134 -34 265 -156 49 -13 265 9 -14 -316 99
464 -61 -196 57 -192 383 -179 321 1 -116 260
-185 379 58 -148 150 99 -141 28 9 58 -124
-132 -270 197 -39 99 218 73 145 -1 -166 -181
78 -218 5 82 -112 -70 17 23 -14 -149 69
137 326 244 121 -37 -135 4 -249 -2 -59 91
57 126 -204 94 -213 -364 -17 36 -15 198 5
113 -26 22 111 -51 -189 -89 3 -24 109 76
->
-316 99 134 -34 265 -156 49 -13 265 9 -14
-116 260 464 -61 -196 57 -192 383 -179 321 1
58 -124 -185 379 58 -148 150 99 -141 28 9
-166 -181 -132 -270 197 -39 99 218 73 145 -1
-149 69 78 -218 5 82 -112 -70 17 23 -14
-59 91 137 326 244 121 -37 -135 4 -249 -2
198 5 57 126 -204 94 -213 -364 -17 36 -15
109 76 113 -26 22 111 -51 -189 -89 3 -24

31 -72 -245 70 88
-57 27 256 -34 -40
109 -173 525 -142 -155
-339 -151 65 -129 -224
-3 268 -233 -80 -146
->
70 88 31 -72 -245
-34 -40 -57 27 256
-142 -155 109 -173 525
-129 -224 -339 -151 65
-80 -146 -3 268 -233

-73 232 -274 541 -278 -285 145
-213 -35 -149 -57 97 -319 -205
-346 -27 -193 268 -302 -485 -11
-330 252 -289 -162 305 -557 -244
8 25 -319 -51 152 -166 -153
-475 329 142 -140 27 -457 -33
-116 132 -233 -301 594 -391 -432
82 -132 581 -208 -230 378 212
->
-285 145 -73 232 -274 541 -278
-319 -205 -213 -35 -149 -57 97
-485 -11 -346 -27 -193 268 -302
-557 -244 -330 252 -289 -162 305
-166 -153 8 25 -319 -51 152
-457 -33 -475 329 142 -140 27
-391 -432 -116 132 -233 -301 594
378 212 82 -132 581 -208 -230

393 -370 -232 -156 -194 185
404 558 269 -203 559 -321
-357 432 -352 -374 66 -269
->
-194 185 393 -370 -232 -156
559 -321 404 558 269 -203
66 -269 -357 432 -352 -374

-511 -180 -478 -172 365 82 270 115
63 170 54 56 152 -86 -303 115
12 268 332 388 112 159 10 115
-31 -15 -499 -259 -82 247 321 115
-204 369 218 420 40 216 -13 115
186 89 -50 -137 137 10 -209 115
->
270 115 -511 -180 -478 -172 365 82
-303 115 63 170 54 56 152 -86
10 115 12 268 332 388 112 159
321 115 -31 -15 -499 -259 -82 247
-13 115 -204 369 218 420 40 216
-209 115 186 89 -50 -137 137 10

-20 171 -109 257 165 -19
185 -104 235 -17 -45 89
-50 167 -128 267 85 -153
-251 183 -89 -39 630 -333
273 23 36 -132 -355 431
-30 -138 108 201 -6 -252
164 -90 290 -155 173 108
51 131 -42 -27 117 72
-159 -125 3 -199 -35 -125
-75 26 -203 -14 -204 130
->
165 -19 -20 171 -109 257
-45 89 185 -104 235 -17
85 -153 -50 167 -128 267
630 -333 -251 183 -89 -39
-355 431 273 23 36 -132
-6 -252 -30 -138 108 201
173 108 164 -90 290 -155
117 72 51 131 -42 -27
-35 -125 -159 -125 3 -199
-204 130 -75 26 -203 -14

-137 -258 207
289 -306 320
-96 422 -556
->
-258 207 -137
-306 320 289
422 -556 -96

256 236 -332 -36 -309 -74 45 -145 173 -56 -314 -358
-67 194 -340 -92 -452 -60 -59 -112 291 91 -6 -369
-24 193 -310 -90 -423 -51 -42 -126 291 68 -242 -508
218 183 -293 -121 -307 -56 55 -218 132 -68 -287 -198
285 388 -612 -177 -215 -93 369 -284 407 224 -365 -520
->
-314 -358 256 236 -332 -36 -309 -74 45 -145 173 -56
-6 -369 -67 194 -340 -92 -452 -60 -59 -112 291 91
-242 -508 -24 193 -310 -90 -423 -51 -42 -126 291 68
-287 -198 218 183 -293 -121 -307 -56 55 -218 132 -68
-365 -520 285 388 -612 -177 -215 -93 369 -284 407 224
---
148 39 1 233 134 170 -72 -118 20 -13 -4 -102 80
-263 146 175 -87 -198 -223 88 76 120 104 -3 46 32
67 -70 -132 76 -473 74 -99 104 68 -164 -24 -238 5
-127 139 486 225 172 -76 -2 -62 -13 -283 -45 -486 74
-99 -149 -193 -90 94 -71 -78 -126 -54 233 -5 176 -62
-28 24 -184 -70 -454 -25 250 293 15 174 36 -140 -120
->
-28 24 -184 -70 -454 -25 250 293 15 174 36 -140 -120
148 39 1 233 134 170 -72 -118 20 -13 -4 -102 80
-263 146 175 -87 -198 -223 88 76 120 104 -3 46 32
67 -70 -132 76 -473 74 -99 104 68 -164 -24 -238 5
-127 139 486 225 172 -76 -2 -62 -13 -283 -45 -486 74
-99 -149 -193 -90 94 -71 -78 -126 -54 233 -5 176 -62

-48 -481 218 255 88 439 -205 322
-83 -98 -467 97 -134 164 -148 6
-167 57 -402 307 -32 281 38 195
-175 -68 -178 345 35 357 1 281
-398 14 -292 102 11 163 -174 1
-244 -221 -96 117 28 254 -232 92
-373 -162 -151 4 27 161 -300 -37
->
-373 -162 -151 4 27 161 -300 -37
-48 -481 218 255 88 439 -205 322
-83 -98 -467 97 -134 164 -148 6
-167 57 -402 307 -32 281 38 195
-175 -68 -178 345 35 357 1 281
-398 14 -292 102 11 163 -174 1
-244 -221 -96 117 28 254 -232 92

-362 -472 -67 -38 236 -139 215 -463 548 253 -315
-441 -537 363 -301 59 476 147 271 156 451 -550
-345 478 -204 253 -263 268 -34 -480 -556 -180 159
-477 -315 -18 500 -546 -39 -194 286 -279 -99 255
223 -193 61 -361 218 542 142 -33 -289 -129 364
342 -222 -493 436 -339 -535 -126 411 76 -249 551
->
342 -222 -493 436 -339 -535 -126 411 76 -249 551
-362 -472 -67 -38 236 -139 215 -463 548 253 -315
-441 -537 363 -301 59 476 147 271 156 451 -550
-345 478 -204 253 -263 268 -34 -480 -556 -180 159
-477 -315 -18 500 -546 -39 -194 286 -279 -99 255
223 -193 61 -361 218 542 142 -33 -289 -129 364

-30 85 124 -37
32 309 -41 129
-3 452 -134 175
19 442 -114 176
->
19 442 -114 176
-30 85 124 -37
32 309 -41 129
-3 452 -134 175

150 95 -161 227 419 -48 -156 -214 491 373 254 -198
216 110 -62 -180 -141 31 -62 63 65 -153 -180 191
-21 57 84 152 296 -18 -33 -232 305 358 360 -134
297 319 -545 285 440 499 299 152 447 -40 -473 387
226 72 -220 444 461 19 -40 138 357 297 129 -191
248 188 -315 328 270 368 296 397 144 -88 -363 277
-46 -43 3 -32 -35 -55 -45 -46 -38 -8 14 -57
->
-46 -43 3 -32 -35 -55 -45 -46 -38 -8 14 -57
150 95 -161 227 419 -48 -156 -214 491 373 254 -198
216 110 -62 -180 -141 31 -62 63 65 -153 -180 191
-21 57 84 152 296 -18 -33 -232 305 358 360 -134
297 319 -545 285 440 499 299 152 447 -40 -473 387
226 72 -220 444 461 19 -40 138 357 297 129 -191
248 188 -315 328 270 368 296 397 144 -88 -363 277

0 9 6 -3 -46 -11 4 14 30 24 1 -1 83 0 34 31
-1 100 -15 30 -17 -26 103 39 98 43 -5 -5 -160 4 -197 322
-1 23 108 -63 345 -29 7 -53 75 -83 4 -62 211 7 153 79
1 63 -16 66 -116 -47 -83 70 -47 90 29 -62 -190 5 -153 190
-2 -41 71 56 286 -10 15 59 -54 62 23 -29 -96 -4 -15 -148
-1 157 -38 14 -159 -199 3 44 -173 16 -13 -39 20 5 37 446
->
-1 157 -38 14 -159 -199 3 44 -173 16 -13 -39 20 5 37 446
0 9 6 -3 -46 -11 4 14 30 24 1 -1 83 0 34 31
-1 100 -15 30 -17 -26 103 39 98 43 -5 -5 -160 4 -197 322
-1 23 108 -63 345 -29 7 -53 75 -83 4 -62 211 7 153 79
1 63 -16 66 -116 -47 -83 70 -47 90 29 -62 -190 5 -153 190
-2 -41 71 56 286 -10 15 59 -54 62 23 -29 -96 -4 -15 -148
